Here is a tiny trained network, its code and every weight. The questions are about switching its units off for an input and a target symbol, where a switched-off unit gives its printed mean instead of its output.

import numpy as np


def w(rows, s, z=0):
    codes = np.array(rows[::2]) - 128.0
    scale = np.full(codes.shape[1], s)
    scale[-1] = z or s
    return codes * scale


def f(y):
    return np.maximum(y, 0)


def softmax(a):
    e = np.exp(a - a.max(-1, keepdims=True))
    return e / e.sum(-1, keepdims=True)


def log_softmax(a):
    a = a - a.max(-1, keepdims=True)
    return a - np.log(np.exp(a).sum(-1, keepdims=True))


def net(x, mask):
    ids = ['αβδεηθλμξπστφψ'.index(c) for c in x.split()]
    T = len(ids)
    res = E[ids] + P[:T]
    r = res
    for j in range(3):
        rows = slice(2 * j, 2 * j + 2)
        q, k, v = (r @ M[0][rows].T for M in (Q, K, V))
        z = softmax(np.where(np.tri(T) > 0, q @ k.T / 2**0.5, -1e9)) @ v
        o = O[0][rows]
        res = res + np.where(mask[j], z, o[:, -1]) @ o[:, :-1]
    y = f(res @ A[0][:, :-1].T + A[0][:, -1])
    res = res + np.where(mask[3:27], y, B[0][:, -1]) @ B[0][:, :-1]
    return log_softmax(res[-1] @ U[:, :-1].T + U[:, -1])


Q, K, V, O, A, B = {}, {}, {}, {}, {}, {}
E = w([
[154,83,97,16,145,174],'α',
[84,68,177,79,91,131],'β',
[166,93,42,74,101,206],'δ',
[155,107,128,82,51,200],'ε',
[78,59,112,180,86,64],'η',
[165,165,46,46,184,104],'θ',
[235,116,14,116,125,118],'λ',
[54,159,102,89,174,87],'μ',
[44,150,117,82,121,78],'ξ',
[155,200,183,198,205,106],'π',
[98,94,167,20,122,173],'σ',
[95,125,94,167,48,131],'τ',
[94,171,106,6,119,174],'φ',
[159,42,102,28,187,104],'ψ',
],0.016)
P = w([
[178,104,172,8,63,55],'0',
[148,112,155,27,78,69],'1',
[135,113,140,45,92,82],'2',
[126,110,131,61,100,98],'3',
[118,109,124,70,112,105],'4',
[113,105,119,81,118,117],'5',
[111,103,112,92,125,126],'6',
[102,98,109,105,128,139],'7',
[101,98,101,112,137,148],'8',
[103,96,100,120,142,150],'9',
[100,90,96,131,151,163],'10',
[100,91,91,135,154,166],'11',
[98,81,86,143,164,174],'12',
[98,86,84,157,170,187],'13',
],0.011)
Q[0] = w([
[155,143,176,171,130,172],'H1',
[79,34,59,112,1,196],'H1',
[86,132,130,68,247,98],'H2',
[219,142,94,92,173,83],'H2',
[167,37,231,178,207,58],'H3',
[167,175,223,120,193,163],'H3',
],0.052)
K[0] = w([
[151,106,140,111,70,118],'H1',
[134,161,216,253,129,174],'H1',
[133,168,194,128,202,93],'H2',
[196,151,103,117,147,126],'H2',
[83,10,71,104,147,87],'H3',
[130,104,91,58,193,185],'H3',
],0.062)
V[0] = w([
[122,100,133,81,50,78],'H1',
[237,162,238,68,51,48],'H1',
[136,149,112,245,206,201],'H2',
[65,146,61,49,180,152],'H2',
[53,83,98,234,222,254],'H3',
[143,141,160,199,172,144],'H3',
],0.0081)
O[0] = w([
[163,174,71,118,109,31,159],'H1',
[192,255,195,197,44,103,168],'H1',
[146,178,198,69,104,116,65],'H2',
[122,53,105,123,72,78,140],'H2',
[210,221,151,175,29,37,4],'H3',
[112,242,105,112,138,131,85],'H3',
],0.0057,0.012)
A[0] = w([
[104,110,83,251,152,113,25],'N1',
[143,176,151,85,216,101,100],'N2',
[29,186,206,80,122,133,118],'N3',
[156,148,156,137,64,61,228],'N4',
[181,145,90,68,72,137,137],'N5',
[107,83,116,112,89,140,165],'N6',
[12,158,168,198,111,114,87],'N7',
[122,174,90,159,133,191,116],'N8',
[110,148,115,234,152,72,34],'N9',
[147,119,92,219,217,44,33],'N10',
[115,118,124,193,107,198,92],'N11',
[116,99,147,83,160,182,102],'N12',
[160,209,69,101,31,130,2],'N13',
[61,173,223,111,66,187,101],'N14',
[102,124,172,70,115,39,155],'N15',
[210,103,131,152,74,74,132],'N16',
[181,135,202,92,192,132,94],'N17',
[103,98,176,162,112,135,30],'N18',
[105,92,236,197,116,102,55],'N19',
[83,125,140,144,72,64,163],'N20',
[107,176,235,136,24,31,108],'N21',
[121,200,114,82,122,194,113],'N22',
[217,114,122,133,132,186,134],'N23',
[132,146,70,151,160,71,149],'N24',
],0.013,0.007)
B[0] = w([
[199,186,40,133,122,165,157],'N1',
[136,208,147,84,119,200,164],'N2',
[32,76,78,138,185,106,163],'N3',
[183,157,155,170,157,49,157],'N4',
[138,129,156,139,150,77,168],'N5',
[136,115,187,97,159,183,251],'N6',
[128,71,134,98,53,44,156],'N7',
[109,114,85,138,181,92,153],'N8',
[170,144,215,107,147,120,142],'N9',
[65,49,131,165,119,185,156],'N10',
[183,92,107,126,123,163,163],'N11',
[148,158,132,147,91,70,232],'N12',
[180,90,3,155,149,187,142],'N13',
[178,184,222,235,105,153,163],'N14',
[145,176,101,156,128,78,159],'N15',
[143,157,133,102,166,109,150],'N16',
[128,131,116,203,68,129,157],'N17',
[82,157,124,111,89,84,134],'N18',
[84,178,76,54,114,176,146],'N19',
[86,120,159,96,116,84,165],'N20',
[70,63,61,121,103,198,150],'N21',
[146,76,164,53,169,150,164],'N22',
[89,147,118,99,101,103,161],'N23',
[113,152,191,112,112,139,163],'N24',
],0.027,0.013)
U = w([
[163,139,251,95,102,68,210],'α',
[107,93,208,105,53,229,230],'β',
[160,53,139,91,115,224,132],'δ',
[250,136,168,157,85,253,91],'ε',
[142,126,114,75,11,136,56],'η',
[203,226,175,89,112,190,1],'θ',
[184,173,81,160,141,111,174],'λ',
[89,169,136,103,140,153,54],'μ',
[91,89,152,170,94,125,55],'ξ',
[134,200,129,176,79,211,158],'π',
[143,145,220,204,94,144,16],'σ',
[198,62,116,214,63,123,136],'τ',
[149,127,153,167,180,182,51],'φ',
[203,225,161,182,41,87,104],'ψ',
],0.0048,0.0094)

Each question gives the input, a string of symbols that net reads in full, and the target symbol t.
The units are the heads (2 rows each of Q, K, V and O) and the neurons (one row each of A and B). Each row of codes is followed by its name. A weight is (code - 128) times the scale printed after its matrix; where a second scale follows, it is the last column's (O, A, B and U).
mask holds one flag per unit, heads first, then neurons. A switched-off unit (its flag False) gives its mean, the last column of its rows in O or B, instead of its output. The means were averaged over made-up inputs and are rounded, as every weight is.
A unit's drop is (log p(t) with every unit on - log p(t) with that unit switched off) / (log p(t) with every unit on - log p(t) with every unit switched off).
The circuit of an input: a set's keep is (log p(t) with only the set's units on - log p(t) with every unit switched off) / (log p(t) with every unit on - log p(t) with every unit switched off). Starting from the 12 units with the biggest drops (on a tie, the unit counted first), units are removed one at a time, each time the one whose removal leaves the highest keep (on an exact tie, the one counted first), for as long as the keep stays at least 0.8.
circuit, biggest first: the units of the circuit, biggest drop first
unit that matters most: the unit with the biggest drop
top k neurons: the k neurons with the biggest drops, biggest first
which heads matter: for each layer, one digit per head in row order, 1 if its drop is at least 0.15 and else 0, layers parted by /
input β η φ τ λ μ α β τ α δ θ σ, target α: unit that matters most => N12
input μ ψ α ψ τ μ, target β: circuit, biggest first => H2, N10, N24
input τ π τ β τ β β β μ λ μ, target μ: circuit, biggest first => N3, H2, H3
input μ η α β α σ ε τ π τ τ ε, target ε: circuit, biggest first => N13, H3
input ε π ε δ ε λ τ τ η ε, target ε: which heads matter => 100
input φ η θ ε α δ μ τ, target α: which heads matter => 111
input θ τ π η η, target η: circuit, biggest first => H1, N19, N1, N7
input ψ π τ μ φ θ, target θ: circuit, biggest first => N2, H2
input σ ψ θ τ, target α: circuit, biggest first => H3, N20, N4
input π ξ φ μ π σ λ, target α: circuit, biggest first => N5, N1
input θ θ η δ, target α: top 2 neurons => N12, N5
input η τ τ δ δ ψ σ π, target π: which heads matter => 010
input μ τ μ τ ξ τ θ η β π μ η, target η: circuit, biggest first => N7, H1, N1, N18
input μ τ φ λ λ ε ψ μ η α, target α: circuit, biggest first => N12
input τ δ τ ε δ δ α δ φ, target α: which heads matter => 100
input ε λ ε ψ ψ λ, target β: which heads matter => 011
input σ π δ θ ξ λ π, target β: which heads matter => 000
input τ β η π ε σ φ λ, target λ: which heads matter => 001
input π η ψ, target ψ: which heads matter => 000
input π λ ξ, target ξ: which heads matter => 100
input φ σ λ δ τ σ τ α π ψ η α φ φ, target φ: top 4 neurons => N3, N14, N22, N13
input λ μ ε μ λ, target β: unit that matters most => H2
input ε π τ μ δ, target δ: circuit, biggest first => H1, N13, H3, N22
input π η τ δ μ α ξ, target ξ: circuit, biggest first => N3, H1, N6, N21
input π η φ ψ α λ μ μ π π τ α φ π, target ε: which heads matter => 000
input τ π τ σ ψ τ π λ, target α: circuit, biggest first => N5, H2
input τ λ η ε ε ψ φ σ ε τ θ τ λ λ, target δ: circuit, biggest first => N10, N14
input η δ φ τ α μ μ η θ τ τ η, target δ: top 2 neurons => N6, N14
